B, the same points and some others measured another way; then each row and its match in B
B:
1: [ -67   40  131   92   15   34   -5   58  -99 -181    4   41  -34  -78
   71   19   74  -74  -78  -89 -106    1   27  181   13   77  -62  -41]
2: [ -51  103  101  -76   15  157  211 -141  -40  -71  160   -5  -74 -108
 -167  -66   -9   80   20  267  -31 -219  -47  -92  107  291 -252   91]
3: [  71  114   81  -17  -18  140  118  -31  -22  -57   71  -21    7  -52
 -139  -74   86  100  -18  114   71  -82   -4   35   40  151 -157   61]
4: [ 168   58  137   42   19   35  -55   29   12  -64   20  -21  155   10
  -17  -69  256   -8  -43 -113  106   -2   82   87  -92  -42  -16   19]
5: [ 395   98 -215 -117  -48   49  -47  299   52  303   34   26   50  -40
   71  -69 -130   32 -102  -80   69  157   41   65  -34 -307   63   61]
6: [ -70  154   27  -87   59    3  -36   53  -15   22   80 -186  -78    5
  141  -10 -296 -139  135  186  -40   94 -154 -109   -1  124 -151  219]
7: [  64    7  202   27   74  -16   40   38  -25  -83  196   10   22  -65
   54   33  107 -101  -86  -57  -87  -58  130  -58  -23  -16  -49   13]
8: [128 181  52 -14  38  72 -66  70  -7   3 -11 -93  28  27  26 -79 -38 -24
  33  57 108  94 -26 100 -54  12 -98 127]
9: [-507 -354 -152  104 -257 -196  240  120  130 -128   87 -333 -138  215
  344  237 -178   63  320    8 -184  127 -345 -341  -44   25  -10  -80]
10: [ -87 -106  194   92  -22  -63  105   25   26 -161  183  -94   31   30
   86   91  169  -34   16  -79  -63  -30   47 -133  -50   16  -37  -34]
11: [  30  110  158   -7   29   93   99  -23  -36  -81  136  -37  -15  -66
  -76  -24   46    5  -24  104    5  -77   32  -24   32  153 -160   83]
12: [  51   93  137  -30   50   69   37  -53  -30  -61  105  -11   38  -72
  -53  -64   95  -35  -21   63   -2 -105   23  -13    8  116 -123   70]
13: [139  56 153  22  46  22   1  74 -17 -44 125   7  58 -49  26  -6 125 -61
 -93 -80 -11 -13 119  21 -40 -50 -32  22]
14: [ -39   73  201  -30  110   21   -7  -99  -61 -117  123   -8   35  -87
    5  -53   86 -136   -9   53  -78 -142   25  -38    3  159 -129   84]
15: [ 73 121 131   5  68  44 -44  39 -49 -65  56 -19  29 -54  33 -41  39 -91
 -39 -11  -6   6  39  69 -18  45 -83  74]
16: [ 247   85  -18   31 -140  276  234  -43   26  -33  -26   92   74  -21
 -352 -156  346  377  -98   64  241 -156   53  212   43   81 -134  -86]
17: [-165 -196  148   84  -67 -116  149   34   56 -150  206 -140   30   51
  136  131  146  -31   65  -90 -108  -31   -8 -238  -52   10  -10  -46]
18: [186 101  75 -61  51  31 -26  92 -10  55 124 -10  63 -74  19 -39  14 -75
 -69 -24   9   9  73 -20 -18 -45 -47  95]
19: [ 322   78   75   93    1   94 -131   74   -8  -57 -122  112  221   10
  -68 -146  437   65 -163 -265  177    6  158  358 -130 -172   70  -98]
20: [ 139  154  -16   -9   -6   54  -79  143    8   42  -43 -109   38   38
   67  -55  -64   -9   33    0  114  161  -59  105  -61  -42  -54  110]
21: [  15  -57   95   53  -47  -12   45   39   21  -91   72  -53   91   15
   35    3  202    6   -3 -102   12  -21   23  -20  -55  -12  -10  -27]
22: [122 131 183  28  61  57 -21  17 -18 -84  77 -45  64 -11 -15 -43 121 -46
 -36  -6  70   4  75  57 -52  30 -89  72]
23: [ 108  188 -111  -59  -11   39 -109  190   19  114  -68 -171  -22   68
  136  -53 -257  -37  105   79  104  239 -150   73  -56  -53  -69  171]
24: [ 203 -106   95  -70   38  -50  144  123   23  102  354  129   13 -159
   55   67   70  -92 -204 -121 -199 -138  232 -213   27 -198   26  -43]
25: [109  78 203  25  76  24   5  29 -27 -75 144 -15  51 -44  10  -7 114 -83
 -72 -34  -5 -24 117   0 -35  -3 -65  46]
26: [-120   18 -138    7 -248  247  405   15  -37  -67   23   -5 -178  -84
 -248   -3  -47  372   14  225   21 -102 -174   57  200  298 -239  -48]
27: [ -30  152   -6  -77   32   17  -37   80   -3   39   52 -180  -57   25
  127  -15 -268  -98  130  157    0  119 -151  -75  -12   82 -131  196]
28: [ 397   50 -348 -201  -69   18    7  352   84  439  101   47  -26  -67
  132  -39 -308   21  -98  -35  -23  148    4  -51    3 -386   75   60]
29: [  25  136 -191  -89  182   24  -30  -49  147  178    3  -13 -246  245
  260 -154 -363  -47  174  379  -37  -33 -119   49 -130 -218 -141   44]
30: [  60  128  122  -32   66   54   -3    8  -34  -39   99  -47    9  -53
    3  -41   -7  -69   -9   71   -5  -23    9   -6   -3   88 -125  113]
31: [ 208  194 -128   70  -67   87 -198  274  -38   32 -249  -41   57   51
  110  -81  -20   24  -41 -168  157  304  -63  417  -87 -152   34   18]
32: [-161   47  232  -82  139  -13   66 -161  -61 -118  234  -46  -41 -117
   35   -9  -43 -200   44  174 -189 -208  -22 -221   51  259 -193  145]
33: [  -4 -110  134   28  -22  -35   96  -35   53  -92  151  -63  121   16
   13    4  256    5   16  -73  -13 -114   38 -147  -60    3  -17  -25]
34: [ 123  132  -27    4  -16   28  -93  157   25   41  -50 -135   51   78
  103  -41  -59  -15   56  -20  120  192  -70   94  -85  -75  -31  102]
35: [177 114 126  -4  68  48 -64  25 -12 -28  44  -7 108 -24  -9 -82 147 -56
 -51 -45  69 -10  81  77 -65 -28 -47  56]
36: [-188 -300  127  164 -150 -146  185   65  101 -203  165 -168   78  133
  149  167  279   58   85 -193  -64    2   -8 -226  -97  -62   52 -140]
37: [  11  265   14  -84   55  110  -26   23  -21   28   13 -168  -74   11
   12  -79 -268  -41  123  260   84   89 -150   12   19  180 -211  242]
38: [  67   64  105  -15  145   24   -7  -96   45  -27   94   35  -11   57
   62 -104   81  -75    5  105  -24 -142   66   17  -87  -67  -93   10]
39: [  77   30  174   -8   53   24    2  -60  -20  -87  111    5  122  -64
  -42  -63  226  -61  -44  -42   -1 -127   73  -25  -35   59  -65   34]
40: [  77   16  113   35  175    2   25 -107   90  -36  118   82  -63  134
  114  -92  107  -53   -2  112  -46 -169  127   44 -131 -176  -74  -73]
41: [  55   85   27   10   -6   16  -35  100   14  -17   16 -114   31   47
   87  -18  -21  -31   47   -8   57  107  -50   34  -61  -19  -50   74]
42: [ 190  -99 -121 -186  -13  -41  168  161   49  265  328  110  -47 -180
   82   44 -155  -61 -134   -6 -226 -123   92 -287   71 -208   16   11]
43: [  55   -9  240   83  118   -3   74  -52   33 -135  185   43   -6   46
   49   -1  205  -53  -69   -4  -46 -128  177   -5  -87  -76  -67  -67]
44: [ 105   79  -54    0 -149  275  319  -52    5  -33   18   65  -48  -47
 -323 -110  159  374  -52  185  142 -171  -28  133  107  178 -201  -58]
45: [ 119  116   52   18  -55  191  180   -7  -10  -54   47   11  -14  -26
 -189  -75  119  197  -45  115  120  -72   21  105   42  110 -156    8]
46: [  15   89  -84  -45  166   12  -24  -60  108   89   29    9 -177  185
  215 -126 -209  -56  117  272  -53  -62  -51   56 -120 -173 -117    6]
47: [-578 -431  179  100 -135 -238  360  -67   79 -283  373 -247 -104   66
  243  293   31  -68  211   13 -345 -149 -146 -576   15  184  -71  -78]
48: [ 178  104  -38 -111   23   18  -19  151    9  145  117  -50   11  -63
   71  -29 -150  -74  -30   24  -11   70   -2  -64   -6  -78  -43  130]
49: [  44   90  113  -59   42  106  118  -80  -19  -38  145    0   -1  -81
 -114  -71   61   24  -13  143    3 -159   14  -64   46  155 -165   82]
50: [  56  -17   16   16  212   -7   37 -154  152   24  104  123 -131  220
  181 -135   52  -32   43  202  -80 -227  101   50 -174 -277  -75 -126]
51: [-115  200   76 -129  115   18  -20   -5  -54    6  132 -166 -120  -59
  119  -10 -363 -198  134  269  -96   30 -153 -155   48  215 -219  267]
52: [  16  221  -34 -102   31  106   17   42  -18   62   36 -133 -105   -3
   24  -72 -288  -21  108  259   42   67 -152   -6   33  142 -195  206]
53: [-272 -104  -75  219 -122   39   28  163 -178 -281 -201  210 -170 -112
  180   72   74    9 -163 -256 -296   24  -51  488   68   29    9 -290]
54: [ 58  83 106  20  -5  63  26  43 -37 -78  54 -38  36 -47 -23 -24  86  -5
 -30 -13  25   5  16  55  -6  75 -91  49]
55: [-310  -25   34   47   -5    3   59   31 -141 -190   17   61 -186 -141
  158   74 -135 -128  -32    5 -316  -59 -107  111  104  192 -118  -51]
56: [ -22   66   79   93  -15   57  -26   97  -94 -144  -46   34  -12  -71
   54   -1   82  -40  -85 -113  -55   43    9  231    5   50  -45  -37]
57: [ -25   41  141   42  -64  180  324  -79  -27 -142  173   24  -88  -73
 -223    0  130  215  -52  176   14 -188   31  -18  111  237 -219  -28]
58: [ 152   63  257  111   72   27  -24   34  -12 -145   92    4  102   10
    6  -17  279  -38 -107 -128   60   -1  176  111  -95  -59  -24  -23]
59: [ -40   81  226   25   89   15   13  -23  -66 -147  134  -27  -15  -67
   46    9   39 -128  -29   28  -88  -55   49  -11   -3  118 -119   71]
60: [ 141  -31  -17   49  212   10   32 -152  181   42   55  183 -116  260
  163 -175  145   31    3  167  -31 -240  147  146 -209 -379  -36 -202]
61: [-176  227  -90 -119   41   34  -75  118  -93   39  -17 -180 -190  -63
  200   -3 -547 -178  158  247 -116  171 -278   -6   74  212 -197  267]
62: [ 259 -323 -240 -120 -132  -52  290  160  129  285  298  256   24 -136
   28   27  144  125 -223 -175 -232 -253  174 -234   40 -405  146 -235]
63: [ -23   81  171  -61  103   20   12  -76  -50  -71  159  -17    9 -104
   14  -42    5 -136   -4   90  -92 -127   13  -93   19  147 -137  113]
64: [ -19   62  301   55  101   -3   27  -39  -31 -172  188  -65   27  -32
   28   27  123 -125  -23    7  -45  -62   91  -65  -36  103 -111   66]
65: [  -1  216  -84 -120  132   36  -68   28   28  122   24 -117 -164   78
  185  -88 -407 -122  154  303  -25   78 -161   -9  -37    7 -177  197]
66: [ -36   85  186  -14   74   48   90  -52  -36  -99  171  -41  -40  -68
  -16   -5    3  -67   -1  123  -66  -99   21  -82   29  160 -167   92]
67: [  98   81  133   65  -29  116   96   35  -29 -104   63    2   27  -38
 -101  -26  164   88  -79   -8   73  -25   66  104   11   74 -103   -6]
68: [ -47   35   93    2   48   27   13  -17  -54  -96   60   31  -17  -76
   50  -30   47  -85  -30    1 -111  -91    2   45   12   80  -89   10]
69: [  99  185  -55  -16    1   71 -108  163  -47   37  -84  -47  -24  -12
   92  -62 -146  -46   -1    8   41  163  -78  201  -20  -21  -63   99]
70: [ -18  -27   16    9  359   42   97 -434  210  -13   95  275 -253  323
  157 -268  109    4   82  442 -131 -514  126  107 -206 -279 -172 -235]
71: [ 148  282 -160  -26  -44  100 -196  264  -45  103 -214 -147   -6   31
  118  -83 -270  -16   59   11  157  342 -182  288  -39  -26  -54  176]
72: [-452   42 -290   78  -77   25  -48  188 -166 -134 -288   48 -377  -34
  367   47 -488 -105   69   59 -350  173 -351  417   96  117 -111  -87]

[-116 -351  -99  -56  186 -280  357  140  -81  -90  -31 -126 -372  -61
   31 -238 -116  -66  153 -169  -90   21   74  162   86  -52  -39  228
  -55  145 -120  -40  -51]
31
[-143    8 -158  -20  -38  188   -5 -121   34  115   -2 -103  125   10
   55   23  -49 -334  -78  -56  -86   91  136 -130   13   -6  -85 -171
  -25   63  -19  -77  -58]
48
[  82   59   37  -67 -130  215 -111    1  -34  -17   65  108   57   64
   35  117  -34  -62  -92  -16  101   49 -142 -215  -96   38   73   49
  -20 -123  136 -127  -29]
51
[ 117 -124  -48  -69   28  -87  179  150 -149 -132   13   59 -282   18
   -3   -6 -132   48   58   51   75   35 -152  -93 -119   25   77  224
   28  -32   98 -206  -73]
25
[   3  126   60  -19 -116  155 -199   -7  -71  111  -10  202   79   87
   68   75   33  -65 -120  -52  115    8 -181  -73   10   61  118    9
   -3   -2  101   38  -55]
2
[ -19 -117 -100  -93   95  -81  152   38  -44  -16   20  -52 -148  -15
  -11  -79 -115  -37   53  -79  -22   26   20   62  -53   61   43   74
  -38   45   24  -74  -90]
23
[ -80  -60  -64  -25   -9  132  -73  -98   65   52   41  -48   82   44
   87   17  -48 -234  -59 -102  -69   96   78  -57   36    0  -22  -70
 -130   89   16   -6  -58]
39
[ -24  -83 -113 -157  140  -72  150   90  -79   13  -32  -11 -143    0
  -87 -125 -117   32   54 -104    0  -27  -13  186  -86  105   69   61
  -14  -11   32  -27 -102]
21
[ -22   29    8  -14  -94  185 -160  -70   25   52   38   59  115   68
   91   76   -5 -176 -107  -64   23   73  -45 -121   19    8   18  -32
  -87   26   64   -5  -34]
66
[   2  -29    1  -10   74 -188  -16  159 -211   84 -147  248 -226   67
   28  -99   13   93   -2   -1  116  -65 -253  245   63   66  124  176
   40  171   44  141  -93]
44
[ -74   57   -3  -23 -134  269 -148 -128   70   85   73   -9  189   45
   93   88    1 -263 -123 -119   -8   86   35 -200   27   -1    0 -107
  -82  -17   33  -35  -25]
63
[  28   85   39  -38 -165  334 -243  -92   54   27   56   81  227   87
   78  151   30 -180 -162  -36   56   71  -74 -216  -30    9  -19  -54
  -82  -88  103  -33    6]
32
[ -72 -128  -95  -57   82  -60  115    0  -14    8   31  -67 -119   -6
   31  -75 -110 -111   36 -117  -55   54   58   47    1   37   41   37
  -82   93   -2  -50  -95]
20
[-172  101 -247 -348  318  160 -180 -110  157  270 -186  -96  427   15
 -261 -246   49   38 -107 -257 -118 -170  201  780  -75  296 -126 -358
 -118   -5  -42  475  -65]
9
[ -35 -270  -61  -45  126 -191  248  148  -99  -96  -18  -27 -333    1
   31 -145 -126  -38  111  -90  -27   36  -27   75   20  -36   16  228
  -53   93  -27  -86  -64]
71
[  67  -95  -55  -38  -24  -86   38 -138  111 -123   86 -138   23 -114
  128   31   50  -17  -40   19  -12   27   54  -31   20   41 -150  108
  -59  136   -8   42   38]
40
[ 102 -131  -80  -60   21  -16  110  116 -106 -132  -36   40 -186   36
   13    2  -82  -16    9   98   46   42 -122  -69  -90  -13  -49  182
   13   -5   77 -146  -23]
7
[-114  -30  -34  -41  -10   33   37  -89   36   81  112  -66   -8  -19
   70  -18  -88 -174    2 -207  -39   66   93  -73   21   55  119  -37
  -92   61    3  -53 -106]
8
[  61  -46 -164 -223  198   -8   67  111  -72   -5 -102   28  -52   40
 -166 -110 -104  123   13  -11   18  -63  -61  322 -177  163   10   23
  -12  -60   88   31  -88]
17
[  70 -163  -26  -46   17  -55  132  120  -97 -122    1   42 -228   28
   41  -18  -88  -18   34   11   43   44 -114  -73  -49  -24    6  216
  -22    6   53 -138  -31]
15
[-155   -9 -234 -229  270   77  -74 -101  120  188  -93 -124  229   27
 -142 -177  -64  -75  -39 -204 -147  -51  212  519  -51  203  -55 -267
 -154   87  -17  267 -118]
36
[  74  -41  -48 -108   28   27   44   64  -64  -45   14   52  -90   29
  -24    4  -86   18   -9  -18   52   15  -91   -6 -107   74   67   95
  -19  -44   99  -93  -66]
27
[-115 -157 -280   -9   91  -46  215   -5  -66   17 -114 -164 -112  -32
   36  -80  -81 -286   13   95 -123   78  129   -9   15  -59 -223  -39
   49  186  -72 -108  -52]
5
[ -88  -31  -12   25   13  -20  -98  -28  -35  112  -28   89  -28   57
  108  -34    0 -135  -50  -93   -2   33  -46   82  108   22   65    9
  -86  196   11  109  -89]
45
[ 106  -98 -111 -170  158  -81  113  157 -114  -79  -67   63 -180   38
 -109  -85 -117  146   42   25   50  -37 -125  213 -156  115   41  146
   -8  -41  100  -37  -83]
10
[-146   18  -26  -28   78 -194   81   51 -152  197  -42  123 -187    0
   21 -137  -53  -11   43 -190   46  -44  -80  192   81  115  240   41
   20  171  -10   93 -169]
16
[ 121  -23   45  -71  -22  -48   55  121 -138  -65   61  154 -213   41
   11   30 -109  104   27  -20  135   14 -213  -86 -104   84  210  206
   -2  -58  145 -146  -98]
37
[-135   62 -242  -25  -82  270    7 -117   -4  123  -94 -115  192    0
   27   49    5 -394 -131   87  -74   74  116 -184  -17  -37 -241 -223
   94   31  -36 -105   -6]
24
[  1  39   9 -51 -62  66 -40  -7 -50  47  43  84 -15  28  47  33 -37 -59
 -45 -76  71  23 -91 -88 -28  64 116  40 -19 -10  77 -51 -70]
52
[  5 -30 -15 -40 -30  57  -5  16 -46   1  25  59 -58  43  53  19 -58 -88
 -26 -54  38  40 -76 -79 -20  22  63  68 -37  12  60 -64 -62]
12
[-127  -38  -94  -93   60   41   39  -80   43   93   52  -93   31  -17
   10  -70  -79 -157   -8 -199  -66   37  127   60    3   78   50  -84
  -91   52  -10    7  -98]
41
